Below is a small trained network, with its code and all its weights. Each question gives an input and a class and asks what happens when units are switched off, that is, made to give their printed mean instead of their output.

import numpy as np


def w(rows, s, z=0):
    codes = np.array(rows[::2]) - 128.0
    scale = np.full(codes.shape[1], s)
    scale[-1] = z or s
    return codes * scale


def f(y):
    return np.maximum(y, 0)


def log_softmax(a):
    a = a - a.max(-1, keepdims=True)
    return a - np.log(np.exp(a).sum(-1, keepdims=True))


def net(x, mask):
    res = np.array(x, float).reshape(1, 4) / 4 @ E
    y = f(res @ A[0][:, :-1].T + A[0][:, -1])
    res = res + np.where(mask, y, B[0][:, -1]) @ B[0][:, :-1]
    return log_softmax(res[-1] @ U[:, :-1].T + U[:, -1])


A, B = {}, {}
E = w([
[201,120,244,82,74,93,98,99,128],'x0',
[136,129,117,119,128,133,127,129,125],'x1',
[154,154,159,150,233,103,115,72,39],'x2',
[73,35,141,111,113,206,130,95,6],'x3',
],0.015)
A[0] = w([
[123,182,102,102,57,74,131,226,243,184],'neuron 0',
[139,175,81,184,231,97,113,154,208,154],'neuron 1',
[66,53,106,63,13,189,153,194,161,162],'neuron 2',
[137,127,84,135,49,118,126,153,213,152],'neuron 3',
[148,75,205,55,19,148,67,128,151,167],'neuron 4',
[16,76,50,184,140,198,169,183,95,151],'neuron 5',
[42,156,10,231,187,157,154,167,121,254],'neuron 6',
[251,235,215,113,163,1,81,79,172,152],'neuron 7',
],0.0077,0.008)
B[0] = w([
[39,54,148,77,193,121,56,123,13,240],'neuron 0',
[119,162,62,166,173,95,148,71,166,209],'neuron 1',
[206,149,237,161,115,155,214,183,208,233],'neuron 2',
[73,86,224,53,150,128,143,139,80,200],'neuron 3',
[143,25,185,167,134,168,68,73,147,216],'neuron 4',
[124,167,194,58,117,154,161,219,151,225],'neuron 5',
[56,254,123,110,209,95,245,169,158,253],'neuron 6',
[150,151,120,142,42,67,95,218,145,252],'neuron 7',
],0.009,0.02)
U = w([
[79,145,125,70,173,142,145,125,74,97],'0',
[166,173,137,116,72,122,149,191,213,191],'1',
[121,89,137,99,84,130,78,86,10,201],'2',
[195,97,144,156,99,190,149,63,212,2],'3',
[123,176,29,177,149,102,148,90,195,100],'4',
],0.013,0.0023)

Each question gives the input, the list of numbers given to net, and the class t.
The units are the neurons (one row each of A and B). Each row of codes is followed by its name. A weight is (code - 128) times the scale printed after its matrix; where a second scale follows, it is the last column's (A, B and U).
mask holds one flag per neuron, in row order. A switched-off neuron (its flag False) gives its mean, the last column of its row in B, instead of its output. The means were averaged over made-up inputs and are rounded, as every weight is.
A unit's drop is (log p(t) with every unit on - log p(t) with that unit switched off) / (log p(t) with every unit on - log p(t) with every unit switched off).
The circuit of an input: a set's keep is (log p(t) with only the set's units on - log p(t) with every unit switched off) / (log p(t) with every unit on - log p(t) with every unit switched off). Starting from all 8 units, units are removed one at a time, each time the one whose removal leaves the highest keep (on an exact tie, the one counted first), for as long as the keep stays at least 0.8.
circuit, biggest first: the units of the circuit, biggest drop first
most important unit: the unit with the biggest drop
k most important neurons: the k neurons with the biggest drops, biggest first
drop of u: that unit's drop, to one decimal
input [-6,-5,2,-1], class 4: most important unit => neuron 0
input [6,7,0,1], class 3: circuit, biggest first => [neuron 0; neuron 4; neuron 6]
input [-5,-5,0,5], class 1: 3 most important neurons => [neuron 0; neuron 5; neuron 3]
input [-7,7,0,8], class 1: circuit, biggest first => [neuron 0; neuron 5]
input [-3,-2,-7,0], class 0: 3 most important neurons => [neuron 0; neuron 7; neuron 3]
input [-3,7,-6,0], class 0: 2 most important neurons => [neuron 0; neuron 7]
input [-8,5,-4,-1], class 0: 2 most important neurons => [neuron 7; neuron 0]
input [8,6,0,5], class 3: 3 most important neurons => [neuron 0; neuron 4; neuron 3]
input [7,-6,1,5], class 2: 3 most important neurons => [neuron 2; neuron 6; neuron 1]
input [-1,-8,5,-4], class 4: 3 most important neurons => [neuron 2; neuron 5; neuron 1]
input [-1,-1,0,6], class 1: 3 most important neurons => [neuron 0; neuron 3; neuron 5]
input [2,-6,7,-1], class 1: 2 most important neurons => [neuron 0; neuron 7]
input [-5,5,-4,0], class 0: 4 most important neurons => [neuron 7; neuron 0; neuron 3; neuron 6]
input [2,8,8,6], class 2: circuit, biggest first => [neuron 6]
input [-2,-5,0,-1], class 0: drop of neuron 0 => -0.1
input [4,4,5,7], class 2: drop of neuron 3 => 0.0
input [6,8,-2,2], class 3: drop of neuron 0 => 0.2
